Below is a small trained network, with its code and all its weights. Each question gives an input and a class and asks what happens when units are switched off, that is, made to give their printed mean instead of their output.

import numpy as np


def w(rows, s, z=0):
    codes = np.array(rows[::2]) - 128.0
    scale = np.full(codes.shape[1], s)
    scale[-1] = z or s
    return codes * scale


def f(y):
    return y / 2 * (1 + np.tanh(0.7978845608 * (y + 0.044715 * y**3)))


def log_softmax(a):
    a = a - a.max(-1, keepdims=True)
    return a - np.log(np.exp(a).sum(-1, keepdims=True))


def net(x, mask):
    res = np.array(x, float).reshape(1, 6) / 4 @ E
    y = f(res @ A[0][:, :-1].T + A[0][:, -1])
    res = res + np.where(mask, y, B[0][:, -1]) @ B[0][:, :-1]
    return log_softmax(res[-1] @ U[:, :-1].T + U[:, -1])


A, B = {}, {}
E = w([
[41,163,114,106,120,100,161,39,46,62,112],'x0',
[180,158,116,127,162,81,143,125,126,73,143],'x1',
[68,92,84,118,92,156,197,121,106,106,160],'x2',
[135,93,191,78,173,198,143,247,118,138,104],'x3',
[127,92,169,189,196,103,171,102,164,108,200],'x4',
[74,133,177,91,81,118,143,76,171,135,199],'x5',
],0.012)
A[0] = w([
[181,158,76,134,149,132,128,117,81,122,95,150],'n1',
[149,102,107,144,12,165,85,79,149,141,113,187],'n2',
[134,135,171,212,118,93,158,76,136,115,160,127],'n3',
[72,106,105,109,144,140,239,117,137,139,137,114],'n4',
[79,148,105,159,110,77,121,62,165,85,144,212],'n5',
[119,88,176,136,144,204,148,172,99,93,150,235],'n6',
[176,132,85,202,137,100,79,137,145,100,136,223],'n7',
[203,110,193,84,121,129,140,151,180,173,125,178],'n8',
[110,186,110,122,121,66,143,78,79,82,135,172],'n9',
[67,104,143,91,138,173,195,108,64,105,136,252],'n10',
[74,142,142,70,111,109,130,128,58,104,99,138],'n11',
],0.011,0.0033)
B[0] = w([
[142,81,82,143,181,177,144,135,61,129,20,174],'n1',
[95,229,69,130,124,158,110,134,117,184,142,206],'n2',
[130,135,102,127,174,8,159,128,167,145,162,218],'n3',
[100,74,129,146,80,96,186,55,156,106,178,203],'n4',
[108,178,110,78,156,83,181,143,109,117,203,250],'n5',
[154,76,199,213,76,147,120,105,171,127,130,192],'n6',
[217,109,88,127,196,126,132,81,83,160,139,195],'n7',
[154,122,149,138,139,128,114,197,185,169,148,211],'n8',
[82,109,97,2,224,117,106,127,125,108,165,231],'n9',
[97,114,144,171,95,187,155,82,129,94,164,222],'n10',
[73,137,114,124,122,208,60,148,152,50,85,198],'n11',
],0.0098,0.016)
U = w([
[83,53,145,179,53,109,205,83,145,88,167,156],'0',
[216,101,205,104,145,137,68,228,213,199,132,246],'1',
[142,158,117,85,165,1,174,99,120,135,178,124],'2',
[116,122,209,163,104,150,70,124,116,83,84,23],'3',
[213,86,79,180,173,123,115,137,63,158,51,186],'4',
[63,122,114,51,145,147,120,106,110,42,142,2],'5',
[45,201,69,127,42,157,107,127,116,222,137,135],'6',
],0.0095,0.002)

Each question gives the input, the list of numbers given to net, and the class t.
The units are the neurons (one row each of A and B). Each row of codes is followed by its name. A weight is (code - 128) times the scale printed after its matrix; where a second scale follows, it is the last column's (A, B and U).
mask holds one flag per neuron, in row order. A switched-off neuron (its flag False) gives its mean, the last column of its row in B, instead of its output. The means were averaged over made-up inputs and are rounded, as every weight is.
A unit's drop is (log p(t) with every unit on - log p(t) with that unit switched off) / (log p(t) with every unit on - log p(t) with every unit switched off).
The circuit of an input: a set's keep is (log p(t) with only the set's units on - log p(t) with every unit switched off) / (log p(t) with every unit on - log p(t) with every unit switched off). Starting from all 11 units, units are removed one at a time, each time the one whose removal leaves the highest keep (on an exact tie, the one counted first), for as long as the keep stays at least 0.8.
units of the circuit, in order: the units of the circuit, biggest drop first
unit that matters most: the unit with the biggest drop
top k neurons: the k neurons with the biggest drops, biggest first
drop of u: that unit's drop, to one decimal
input [3,3,-6,2,-5,3], class 5: unit that matters most -> n6
input [6,-3,-6,5,-5,-6], class 4: top 2 neurons -> (n1; n4)
input [4,-2,-8,6,-5,4], class 3: units of the circuit, in order -> (n9; n5)
input [8,-6,-4,-5,-7,4], class 5: top 2 neurons -> (n9; n11)
input [2,-1,-5,3,-6,5], class 6: top 3 neurons -> (n9; n6; n7)
input [-4,5,7,-5,-6,8], class 6: top 2 neurons -> (n2; n3)
input [7,-8,7,4,-4,4], class 0: top 2 neurons -> (n4; n10)
input [3,8,1,-6,-6,5], class 5: top 2 neurons -> (n11; n9)
input [-3,2,-5,1,2,-5], class 4: top 2 neurons -> (n7; n1)
input [-1,3,6,8,-8,2], class 0: top 2 neurons -> (n10; n6)
input [7,6,5,-6,2,-8], class 5: top 2 neurons -> (n9; n11)
input [-1,4,-8,2,5,4], class 1: drop of n8 -> 0.1
input [0,2,5,7,-7,0], class 3: drop of n11 -> 0.2
input [-8,4,5,-1,4,-6], class 4: units of the circuit, in order -> (n7)
input [-7,-5,7,8,6,8], class 0: drop of n4 -> 2.1
input [8,-7,0,8,-5,-5], class 3: drop of n11 -> 0.2
